a =
array([[ 18, -32,  -7,   7,  -5, -22,  -3, -23,  -1],
       [-32,  22,  -8, -15,   4,  -8,  -9,  -4,   4],
       [ 17, -33,   5,   7, -38,  -2, -15,  -9, -19],
       [ 25, -44,   1,  17, -38,  -3, -17,  -7, -17],
       [ -9, -10, -17, -11,  10, -19,   1, -11,   0],
       [ -3, -16,  -4,   3, -34,  15, -27,   8, -27],
       [ -8,  -6, -13, -16,  11, -24,   8, -16,   3],
       [-20,   6,   6, -13, -20,  -8,  -5,  -3,   0],
       [-10,  -6, -16,  -9,   0, -14,   0,  -1,  -1],
       [ 17, -35,   2,  11, -43,   4, -19,   0, -22],
       [-20,  11, -12, -15,  13,  -8,  -8, -17,  -4],
       [-24,  15,   3, -12, -16,   3, -16,  -3,  -8]])
a[0,0] = 18
a[:, 5] = [-22, -8, -2, -3, -19, 15, -24, -8, -14, 4, -8, 3]
a[6,5] = -24
a[11,7] = -3
a[:, 4] = [-5, 4, -38, -38, 10, -34, 11, -20, 0, -43, 13, -16]
a[5,4] = -34
a[5,7] = 8
a[1,5] = -8
a[11,0] = -24
a[11,5] = 3
a[:, 7] = [-23, -4, -9, -7, -11, 8, -16, -3, -1, 0, -17, -3]
a[8,8] = -1
a[7,6] = -5
a[4,5] = -19
a[6] = [-8, -6, -13, -16, 11, -24, 8, -16, 3]
a[11,2] = 3
a[3] = [25, -44, 1, 17, -38, -3, -17, -7, -17]
a[6,8] = 3
a[1] = [-32, 22, -8, -15, 4, -8, -9, -4, 4]
a[3,5] = -3
a[3,8] = -17
a[2,7] = -9
a[9,6] = -19
a[4,8] = 0
a[10,2] = -12
a[0,2] = -7
a[6,3] = -16
a[3,4] = -38
a[7,2] = 6
a[1,1] = 22
a[0,6] = -3
a[0,5] = -22
a[:, 1] = [-32, 22, -33, -44, -10, -16, -6, 6, -6, -35, 11, 15]
a[8,6] = 0

m = -4.87	5.55	6.29	-4.27	2.05	5.36	5.05
m[0]: -4.87
m[-3]: 2.05
m[-4]: -4.27
m[2]: 6.29

A = ((-0.02, 0.02, 0.00, 0.00, -0.02, 0.00, -0.01, -0.04), (-0.16, 0.09, -0.13, -0.16, 0.02, 0.12, 0.07, -0.15), (-0.02, 0.01, -0.01, -0.02, -0.01, 0.00, -0.01, -0.03), (-0.08, 0.03, -0.06, -0.16, 0.01, 0.16, 0.03, -0.12), (-0.06, 0.04, -0.04, -0.15, 0.02, 0.10, 0.01, -0.09), (-0.06, 0.01, -0.02, -0.03, 0.03, 0.00, -0.02, -0.01), (-0.08, -0.04, -0.08, -0.01, 0.04, -0.07, 0.08, -0.05), (-0.06, 0.01, -0.01, -0.08, 0.00, 0.10, 0.00, -0.08), (0.05, 0.02, -0.07, -0.10, -0.01, 0.00, -0.04, 0.04), (-0.02, -0.01, -0.01, -0.02, -0.01, 0.00, 0.00, -0.03), (0.00, 0.01, 0.00, -0.03, -0.01, -0.02, -0.01, -0.04), (0.01, -0.14, 0.02, 0.17, -0.06, -0.03, 0.04, 0.04), (0.01, 0.04, 0.05, -0.02, -0.03, -0.04, 0.02, -0.12), (-0.04, -0.03, -0.02, 0.01, 0.00, 0.01, 0.00, 0.00), (-0.02, 0.00, -0.01, -0.03, -0.01, 0.01, 0.00, -0.03), (-0.03, 0.01, -0.04, -0.14, 0.01, 0.11, 0.01, -0.07))
Rows and columns are counted from 0.
row 0 col 0: -0.02
row 10 col 7: -0.04
row 10 col 1: 0.01
row 10 col 5: -0.02
row 7 col 7: -0.08
row 11 col 7: 0.04
row 9 col 5: 0.00
row 10 col 6: -0.01
row 14 col 6: 0.00
row 3 col 4: 0.01
row 12 col 6: 0.02
row 12 col 1: 0.04
row 15 col 5: 0.11
row 10 col 4: -0.01
row 11 col 2: 0.02
row 8 col 6: -0.04
row 15 col 0: -0.03
row 13 col 7: 0.00
row 3 col 5: 0.16
row 13 col 3: 0.01
row 8 col 5: 0.00
row 5 col 1: 0.01
row 3 col 2: -0.06
row 9 col 7: -0.03
row 1 col 6: 0.07
row 5 col 7: -0.01
row 15 col 6: 0.01
row 15 col 2: -0.04
row 11 col 6: 0.04
row 1 col 5: 0.12
row 4 col 5: 0.10
row 8 col 4: -0.01
row 14 col 7: -0.03
row 8 col 0: 0.05
row 14 col 3: -0.03
row 15 col 1: 0.01
row 14 col 1: 0.00
